Here is a tiny trained network, its code and every weight. The questions are about switching its units off for an input and a target symbol, where a switched-off unit gives its printed mean instead of its output.

import numpy as np


def w(rows, s, z=0):
    codes = np.array(rows[::2]) - 128.0
    scale = np.full(codes.shape[1], s)
    scale[-1] = z or s
    return codes * scale


def norm(h):
    return h / np.sqrt((h * h).mean(-1, keepdims=True) + 1e-5)


def f(y):
    return np.maximum(y, 0)


def softmax(a):
    e = np.exp(a - a.max(-1, keepdims=True))
    return e / e.sum(-1, keepdims=True)


def log_softmax(a):
    a = a - a.max(-1, keepdims=True)
    return a - np.log(np.exp(a).sum(-1, keepdims=True))


def net(x, mask):
    ids = ['γζηλμσψ'.index(c) for c in x.split()]
    T = len(ids)
    res = E[ids] + P[:T]
    r = norm(res)
    for j in range(3):
        rows = slice(4 * j, 4 * j + 4)
        q, k, v = (r @ M[0][rows].T for M in (Q, K, V))
        z = softmax(np.where(np.tri(T) > 0, q @ k.T / 4**0.5, -1e9)) @ v
        o = O[0][rows]
        res = res + np.where(mask[j], z, o[:, -1]) @ o[:, :-1]
    y = f(norm(res) @ A[0][:, :-1].T + A[0][:, -1])
    res = res + np.where(mask[3:15], y, B[0][:, -1]) @ B[0][:, :-1]
    return log_softmax(norm(res)[-1] @ U[:, :-1].T + U[:, -1])


Q, K, V, O, A, B = {}, {}, {}, {}, {}, {}
E = w([
[141,62,91,169,99,62,202,50,80,127,130],'γ',
[39,223,58,89,96,120,93,148,179,2,157],'ζ',
[147,100,132,147,115,148,203,174,79,92,12],'η',
[180,71,160,185,189,123,48,71,98,95,108],'λ',
[97,146,98,162,142,158,109,131,2,177,158],'μ',
[147,164,71,178,98,113,67,98,113,204,94],'σ',
[91,111,120,181,106,122,112,163,146,178,132],'ψ',
],0.021)
P = w([
[119,129,249,77,113,75,167,86,92,160,103],'0',
[89,133,176,125,156,65,111,108,77,140,77],'1',
[98,128,194,163,96,150,129,87,114,146,122],'2',
[135,153,152,202,114,141,149,116,119,92,137],'3',
[153,106,115,148,108,90,88,185,85,82,135],'4',
[148,122,105,172,129,145,134,143,120,76,148],'5',
[165,167,113,145,202,109,162,166,126,91,133],'6',
[159,106,79,135,174,160,141,148,135,78,147],'7',
[151,136,87,126,232,152,168,135,157,96,139],'8',
[170,71,50,91,184,179,132,131,140,84,142],'9',
],0.018)
Q[0] = w([
[153,116,121,119,144,144,150,135,149,142,144],'h0',
[177,114,126,123,127,158,140,138,105,116,161],'h0',
[135,128,95,96,140,128,124,129,122,112,135],'h0',
[160,167,111,129,133,136,139,120,132,89,127],'h0',
[151,68,58,95,86,121,93,118,103,66,139],'h1',
[110,137,126,213,90,86,53,148,99,148,153],'h1',
[145,118,158,72,82,114,101,88,177,155,227],'h1',
[118,91,180,58,48,153,112,164,93,136,34],'h1',
[137,120,162,76,95,183,190,211,224,107,147],'h2',
[111,212,168,169,215,104,194,109,174,162,122],'h2',
[110,159,214,120,21,118,90,180,117,154,113],'h2',
[119,151,89,250,140,122,129,190,127,103,121],'h2',
],0.016)
K[0] = w([
[120,134,117,169,116,146,131,125,160,126,117],'h0',
[117,123,132,127,149,106,122,131,138,82,149],'h0',
[127,126,77,120,116,130,119,126,126,106,130],'h0',
[111,139,127,108,137,124,162,119,125,86,106],'h0',
[157,91,66,161,143,235,122,140,153,133,157],'h1',
[121,97,152,208,73,136,112,163,131,206,140],'h1',
[144,94,193,119,108,114,184,71,90,137,98],'h1',
[93,147,184,82,52,147,120,69,145,93,152],'h1',
[207,53,117,178,179,143,175,127,87,182,106],'h2',
[134,140,143,105,161,5,124,183,81,123,93],'h2',
[104,88,204,146,68,99,135,97,93,166,90],'h2',
[118,103,48,198,154,122,98,179,154,135,161],'h2',
],0.016)
V[0] = w([
[90,139,153,30,64,134,134,94,158,117,155],'h0',
[191,84,71,177,154,127,148,156,96,146,139],'h0',
[146,88,141,125,101,77,116,108,124,143,171],'h0',
[133,139,153,128,143,135,141,139,119,118,148],'h0',
[78,92,143,153,174,147,137,184,106,162,178],'h1',
[119,115,178,123,151,165,115,139,118,45,91],'h1',
[141,91,142,181,174,108,54,118,192,155,161],'h1',
[176,154,140,123,164,162,68,91,68,137,186],'h1',
[53,80,176,137,175,126,153,170,116,109,203],'h2',
[92,157,74,148,97,118,154,190,168,220,129],'h2',
[114,187,95,78,120,192,146,127,7,150,169],'h2',
[125,105,116,181,124,152,145,188,90,162,107],'h2',
],0.012)
O[0] = w([
[103,121,41,172,221,98,93,137,101,146,168,157],'h0',
[173,162,168,145,22,147,226,103,176,103,144,1],'h0',
[171,168,140,102,171,95,191,129,141,142,144,100],'h0',
[133,130,124,130,128,122,115,145,146,125,149,131],'h0',
[23,143,161,185,153,124,161,109,75,136,97,174],'h1',
[174,103,192,141,73,174,179,83,130,48,99,128],'h1',
[108,162,134,182,220,33,95,90,131,132,119,189],'h1',
[172,254,124,113,159,150,140,68,99,155,120,200],'h1',
[25,150,195,212,192,129,223,167,100,98,184,162],'h2',
[24,95,69,146,86,56,127,120,119,191,87,100],'h2',
[123,227,100,113,65,239,175,124,85,174,123,133],'h2',
[65,74,100,166,174,151,27,179,69,150,107,132],'h2',
],0.0085,0.006)
A[0] = w([
[125,174,145,142,199,246,148,157,29,147,173,7],'n0',
[69,199,136,75,97,111,103,131,197,63,145,186],'n1',
[144,149,92,133,161,120,74,113,125,143,171,105],'n2',
[123,186,104,197,178,114,108,99,181,206,121,94],'n3',
[151,129,60,56,161,165,4,126,112,224,105,18],'n4',
[132,172,145,165,47,148,123,86,154,190,19,213],'n5',
[121,124,129,64,64,91,221,113,186,94,215,43],'n6',
[78,134,34,114,92,104,169,116,201,38,207,157],'n7',
[93,75,114,150,118,109,120,146,149,254,80,48],'n8',
[137,28,111,149,27,208,154,252,173,95,87,1],'n9',
[225,92,213,156,208,133,111,110,175,38,166,28],'n10',
[107,25,123,105,47,201,146,193,175,124,113,59],'n11',
],0.0099,0.0077)
B[0] = w([
[82,195,161,60,100,207,127,103,64,190,155,215],'n0',
[36,116,82,83,96,94,74,157,155,56,108,246],'n1',
[144,82,125,123,108,142,152,161,121,156,117,220],'n2',
[177,53,123,108,101,143,98,184,133,174,113,238],'n3',
[211,165,10,132,135,133,80,153,221,181,124,206],'n4',
[170,94,72,122,192,85,56,172,165,182,194,228],'n5',
[58,212,62,184,93,93,157,111,127,128,73,158],'n6',
[68,159,73,109,63,129,113,135,136,81,55,255],'n7',
[110,90,189,202,223,134,130,127,96,143,194,182],'n8',
[157,55,177,66,53,129,171,106,124,131,109,199],'n9',
[149,121,145,104,208,170,112,77,173,26,146,255],'n10',
[164,99,164,119,51,112,190,199,115,149,111,180],'n11',
],0.012,0.0063)
U = w([
[154,184,101,149,89,62,254,85,156,173,134,94],'γ',
[36,220,134,53,71,120,71,163,216,107,103,225],'ζ',
[167,61,215,48,38,149,158,187,130,159,111,193],'η',
[192,148,200,99,202,165,117,97,172,89,170,188],'λ',
[106,214,193,38,130,200,138,135,65,233,152,168],'μ',
[216,152,82,72,128,102,91,177,195,254,153,2],'σ',
[55,68,195,139,180,69,120,161,106,201,137,29],'ψ',
],0.0056,0.00061)

Each question gives the input, a string of symbols that net reads in full, and the target symbol t.
The units are the heads (4 rows each of Q, K, V and O) and the neurons (one row each of A and B). Each row of codes is followed by its name. A weight is (code - 128) times the scale printed after its matrix; where a second scale follows, it is the last column's (O, A, B and U).
mask holds one flag per unit, heads first, then neurons. A switched-off unit (its flag False) gives its mean, the last column of its rows in O or B, instead of its output. The means were averaged over made-up inputs and are rounded, as every weight is.
A unit's drop is (log p(t) with every unit on - log p(t) with that unit switched off) / (log p(t) with every unit on - log p(t) with every unit switched off).
The circuit of an input: a set's keep is (log p(t) with only the set's units on - log p(t) with every unit switched off) / (log p(t) with every unit on - log p(t) with every unit switched off). Starting from the 12 units with the biggest drops (on a tie, the unit counted first), units are removed one at a time, each time the one whose removal leaves the highest keep (on an exact tie, the one counted first), for as long as the keep stays at least 0.8.
units of the circuit, in order: the units of the circuit, biggest drop first
k most important neurons: the k neurons with the biggest drops, biggest first
heads that matter: for each layer, one digit per head in row order, 1 if its drop is at least 0.15 and else 0, layers parted by /
drop when u is switched off: that unit's drop, to one decimal
input σ μ ζ ζ ζ ψ ζ σ η λ, target σ: units of the circuit, in order -> [h1; n4]
input ζ ζ ζ ζ λ σ ζ ζ λ η, target λ: units of the circuit, in order -> [h2]
input σ λ ψ η λ λ ψ γ, target ψ: heads that matter -> 011
input σ λ λ, target σ: heads that matter -> 001
input η μ ζ σ ζ η, target σ: 2 most important neurons -> [n4; n5]
input η σ λ γ λ σ γ η η, target η: heads that matter -> 100
input λ λ σ ζ ζ ζ η, target η: units of the circuit, in order -> [h1; n9]
input η λ γ μ η ψ η, target ψ: heads that matter -> 001
input ζ σ ψ ζ σ μ, target σ: 2 most important neurons -> [n4; n3]
input λ μ η λ ζ σ ζ, target σ: heads that matter -> 011
input η λ γ, target λ: heads that matter -> 001
input λ λ ψ η λ σ μ, target σ: heads that matter -> 001
input γ λ λ γ λ μ η η ζ, target η: 2 most important neurons -> [n9; n11]
input σ ψ η μ, target ψ: units of the circuit, in order -> [h2]
input η ζ ζ ψ, target ψ: heads that matter -> 000
input η ψ μ η λ η, target λ: heads that matter -> 010
input ζ η ζ η γ, target η: 2 most important neurons -> [n9; n11]
input ψ σ ψ λ σ λ ζ γ, target γ: 2 most important neurons -> [n6; n1]
input λ λ λ γ λ ψ η, target ψ: drop when h1 is switched off -> 0.2
input η σ γ, target σ: drop when h2 is switched off -> 0.5
input ζ σ ζ σ ζ λ ζ, target λ: drop when h2 is switched off -> 1.2
input λ λ ψ λ, target ψ: drop when n11 is switched off -> 0.0
input ζ ψ γ η η ζ μ λ η, target μ: units of the circuit, in order -> [h2]
